Below is a small trained network, with its code and all its weights. Each question gives an input and a class and asks what happens when units are switched off, that is, made to give their printed mean instead of their output.

import numpy as np


def w(rows, s, z=0):
    codes = np.array(rows[::2]) - 128.0
    scale = np.full(codes.shape[1], s)
    scale[-1] = z or s
    return codes * scale


def norm(h):
    return h / np.sqrt((h * h).mean(-1, keepdims=True) + 1e-5)


def f(y):
    return y / 2 * (1 + np.tanh(0.7978845608 * (y + 0.044715 * y**3)))


def log_softmax(a):
    a = a - a.max(-1, keepdims=True)
    return a - np.log(np.exp(a).sum(-1, keepdims=True))


def net(x, mask):
    res = np.array(x, float).reshape(1, 4) / 4 @ E
    u = 0
    for l in range(4):
        y = f(norm(res) @ A[l][:, :-1].T + A[l][:, -1])
        res = res + np.where(mask[u : u + 10], y, B[l][:, -1]) @ B[l][:, :-1]
        u += 10
    return log_softmax(norm(res)[-1] @ U[:, :-1].T + U[:, -1])


A, B = {}, {}
E = w([
[117,107,105,13,215,152,79,191,134],'x0',
[185,210,136,82,102,1,86,159,147],'x1',
[118,125,128,122,117,131,119,121,120],'x2',
[122,248,116,124,99,217,87,101,169],'x3',
],0.0086)
A[0] = w([
[138,95,138,151,100,52,135,142,110,130],'L0N0',
[110,84,136,43,201,196,103,154,135,42],'L0N1',
[129,151,120,16,157,115,131,140,114,43],'L0N2',
[149,120,84,165,142,183,114,139,126,117],'L0N3',
[138,31,150,153,130,166,144,128,102,161],'L0N4',
[116,72,115,55,186,114,122,140,140,92],'L0N5',
[129,195,107,150,113,251,111,138,135,93],'L0N6',
[146,137,106,114,104,13,84,150,109,68],'L0N7',
[126,246,133,117,121,89,100,133,108,69],'L0N8',
[148,157,133,26,180,198,100,162,120,5],'L0N9',
],0.011,0.0024)
B[0] = w([
[93,111,97,82,142,104,153,48,142,219],'L0N0',
[175,106,95,49,74,138,201,89,108,253],'L0N1',
[134,138,180,139,193,105,52,158,148,203],'L0N2',
[77,154,146,98,115,133,125,126,78,166],'L0N3',
[106,149,57,182,102,94,49,130,139,241],'L0N4',
[203,127,190,165,121,173,123,190,84,227],'L0N5',
[162,172,199,124,173,142,179,97,109,244],'L0N6',
[113,127,200,132,180,121,201,130,118,249],'L0N7',
[155,71,102,128,35,161,77,109,172,218],'L0N8',
[4,156,40,166,138,81,166,110,158,225],'L0N9',
],0.015,0.0079)
A[1] = w([
[126,45,130,120,95,209,77,115,150,113],'L1N0',
[157,137,127,75,157,125,89,70,115,33],'L1N1',
[96,106,46,138,128,101,61,96,98,40],'L1N2',
[65,82,131,155,119,134,155,143,127,129],'L1N3',
[168,130,189,101,89,177,171,195,65,4],'L1N4',
[76,122,144,155,192,115,75,214,151,78],'L1N5',
[166,134,139,12,182,142,47,134,106,125],'L1N6',
[209,59,144,61,127,142,110,204,28,117],'L1N7',
[72,183,33,116,136,107,6,172,212,83],'L1N8',
[196,90,6,181,68,105,130,195,74,112],'L1N9',
],0.011,0.0026)
B[1] = w([
[179,220,135,106,103,54,129,98,106,160],'L1N0',
[112,107,105,164,105,61,161,200,116,127],'L1N1',
[125,154,170,119,187,81,107,193,178,193],'L1N2',
[144,118,138,121,118,68,135,152,128,151],'L1N3',
[94,114,110,177,166,114,89,104,181,178],'L1N4',
[83,135,159,72,185,157,89,160,139,151],'L1N5',
[113,195,134,210,116,172,148,147,105,148],'L1N6',
[75,125,84,13,110,224,65,126,102,224],'L1N7',
[69,44,149,251,107,126,163,68,151,202],'L1N8',
[93,94,18,122,143,86,71,82,73,253],'L1N9',
],0.012,0.0071)
A[2] = w([
[153,168,182,88,199,140,88,248,111,1],'L2N0',
[158,194,102,164,136,78,41,116,189,134],'L2N1',
[129,121,191,102,176,209,117,164,96,41],'L2N2',
[118,103,130,135,103,152,122,109,104,32],'L2N3',
[100,107,73,196,116,114,124,176,162,108],'L2N4',
[161,127,66,134,119,61,57,147,82,142],'L2N5',
[91,93,71,182,120,105,133,152,141,45],'L2N6',
[165,176,198,209,110,144,123,99,104,68],'L2N7',
[110,135,120,158,191,104,150,115,100,74],'L2N8',
[202,155,56,89,6,146,79,168,180,53],'L2N9',
],0.014,0.0021)
B[2] = w([
[129,178,146,77,140,55,123,249,172,213],'L2N0',
[103,134,158,144,86,158,150,129,192,223],'L2N1',
[139,137,119,152,115,55,103,180,157,219],'L2N2',
[118,122,139,125,153,116,140,151,132,136],'L2N3',
[119,144,175,88,140,171,107,90,163,212],'L2N4',
[97,77,167,107,186,179,111,139,115,254],'L2N5',
[138,122,171,116,151,132,109,166,165,229],'L2N6',
[129,104,113,114,126,69,73,150,97,251],'L2N7',
[172,147,121,116,46,157,105,115,148,225],'L2N8',
[193,57,70,103,57,144,111,182,151,228],'L2N9',
],0.019,0.0058)
A[3] = w([
[108,139,201,199,155,232,105,113,202,61],'L3N0',
[118,111,136,122,198,63,7,106,149,146],'L3N1',
[105,219,92,135,138,188,243,145,111,90],'L3N2',
[95,88,218,234,188,213,112,106,185,5],'L3N3',
[214,50,81,157,186,152,129,145,98,74],'L3N4',
[97,120,117,154,129,89,231,124,145,91],'L3N5',
[171,97,203,209,172,100,209,53,104,148],'L3N6',
[39,116,48,134,102,71,147,172,162,162],'L3N7',
[158,53,124,167,91,174,109,198,160,61],'L3N8',
[160,196,204,233,168,91,73,140,20,59],'L3N9',
],0.012,0.0022)
B[3] = w([
[89,77,152,176,162,173,102,134,146,212],'L3N0',
[118,192,123,148,132,149,199,119,129,255],'L3N1',
[175,165,111,204,136,170,201,199,111,186],'L3N2',
[120,127,174,178,112,179,94,116,175,226],'L3N3',
[52,164,82,87,115,132,109,123,158,153],'L3N4',
[111,118,153,119,132,151,155,123,75,188],'L3N5',
[99,62,142,70,133,68,138,74,121,212],'L3N6',
[146,134,195,129,165,146,95,115,134,186],'L3N7',
[191,135,92,169,104,136,190,149,127,187],'L3N8',
[151,165,99,181,153,98,8,60,76,187],'L3N9',
],0.019,0.0088)
U = w([
[86,132,191,182,143,198,114,113,213,250],'0',
[118,102,185,79,126,73,208,54,120,89],'1',
[97,130,39,62,154,200,88,144,99,112],'2',
[129,198,168,74,170,87,131,230,169,76],'3',
[161,209,103,173,133,102,59,63,73,75],'4',
[214,126,98,132,31,128,128,142,173,113],'5',
[147,203,111,156,147,193,255,131,83,111],'6',
],0.015,0.0022)

Each question gives the input, the list of numbers given to net, and the class t.
The units are the neurons (one row each of A and B). Each row of codes is followed by its name. A weight is (code - 128) times the scale printed after its matrix; where a second scale follows, it is the last column's (A, B and U).
mask holds one flag per neuron, layer by layer. A switched-off neuron (its flag False) gives its mean, the last column of its row in B, instead of its output. The means were averaged over made-up inputs and are rounded, as every weight is.
A unit's drop is (log p(t) with every unit on - log p(t) with that unit switched off) / (log p(t) with every unit on - log p(t) with every unit switched off).
The circuit of an input: a set's keep is (log p(t) with only the set's units on - log p(t) with every unit switched off) / (log p(t) with every unit on - log p(t) with every unit switched off). Starting from the 12 units with the biggest drops (on a tie, the unit counted first), units are removed one at a time, each time the one whose removal leaves the highest keep (on an exact tie, the one counted first), for as long as the keep stays at least 0.8.
circuit, biggest first: the units of the circuit, biggest drop first
most important unit: the unit with the biggest drop
k most important neurons: the k neurons with the biggest drops, biggest first
top k neurons in layer l: the k neurons of layer l with the biggest drops, biggest first
drop when u is switched off: that unit's drop, to one decimal
input [-7,0,6,8], class 4: circuit, biggest first : [L0N6; L2N7]
input [7,8,-5,2], class 0: circuit, biggest first : [L1N8]
input [1,-1,6,-2], class 2: 2 most important neurons : [L0N5; L1N9]
input [7,-1,-4,3], class 6: top 2 neurons in layer 0 : [L0N1; L0N9]
input [0,1,4,-8], class 1: 4 most important neurons : [L0N0; L0N7; L0N2; L0N8]
input [7,1,7,-6], class 3: 3 most important neurons : [L0N2; L0N8; L2N0]
input [1,2,6,-5], class 3: 2 most important neurons : [L0N5; L2N0]
input [2,-2,-6,0], class 2: top 3 neurons in layer 0 : [L0N1; L0N7; L0N4]
input [7,1,3,-2], class 3: 3 most important neurons : [L0N2; L0N8; L0N5]
input [1,-1,-4,5], class 6: top 2 neurons in layer 0 : [L0N9; L0N6]
input [1,-5,8,-3], class 2: 2 most important neurons : [L0N9; L0N1]
input [-4,8,-7,0], class 1: 4 most important neurons : [L0N7; L0N4; L1N7; L0N0]
input [3,0,8,5], class 6: 3 most important neurons : [L0N6; L0N9; L0N4]
input [3,0,8,2], class 6: most important unit : L0N1
input [3,1,7,-7], class 3: top 2 neurons in layer 0 : [L0N7; L0N8]
input [-2,8,6,0], class 1: 3 most important neurons : [L0N7; L0N4; L1N7]
input [7,-1,5,-4], class 2: 3 most important neurons : [L0N1; L0N5; L1N7]
input [-6,4,5,0], class 1: 2 most important neurons : [L0N7; L0N4]
input [-4,-1,-5,7], class 4: 2 most important neurons : [L0N6; L2N7]
input [0,4,-1,-3], class 1: most important unit : L0N0
input [5,-3,-1,0], class 2: 3 most important neurons : [L0N1; L0N7; L0N5]
input [1,3,4,-1], class 3: 2 most important neurons : [L0N2; L2N0]
input [-2,-6,-3,2], class 4: drop when L0N6 is switched off : 0.8
input [-4,3,5,7], class 5: drop when L0N8 is switched off : 1.5
input [-7,-4,3,4], class 4: drop when L0N8 is switched off : 0.0
input [2,2,7,-8], class 3: drop when L0N5 is switched off : 0.3
input [-2,2,5,2], class 5: circuit, biggest first : [L0N8]
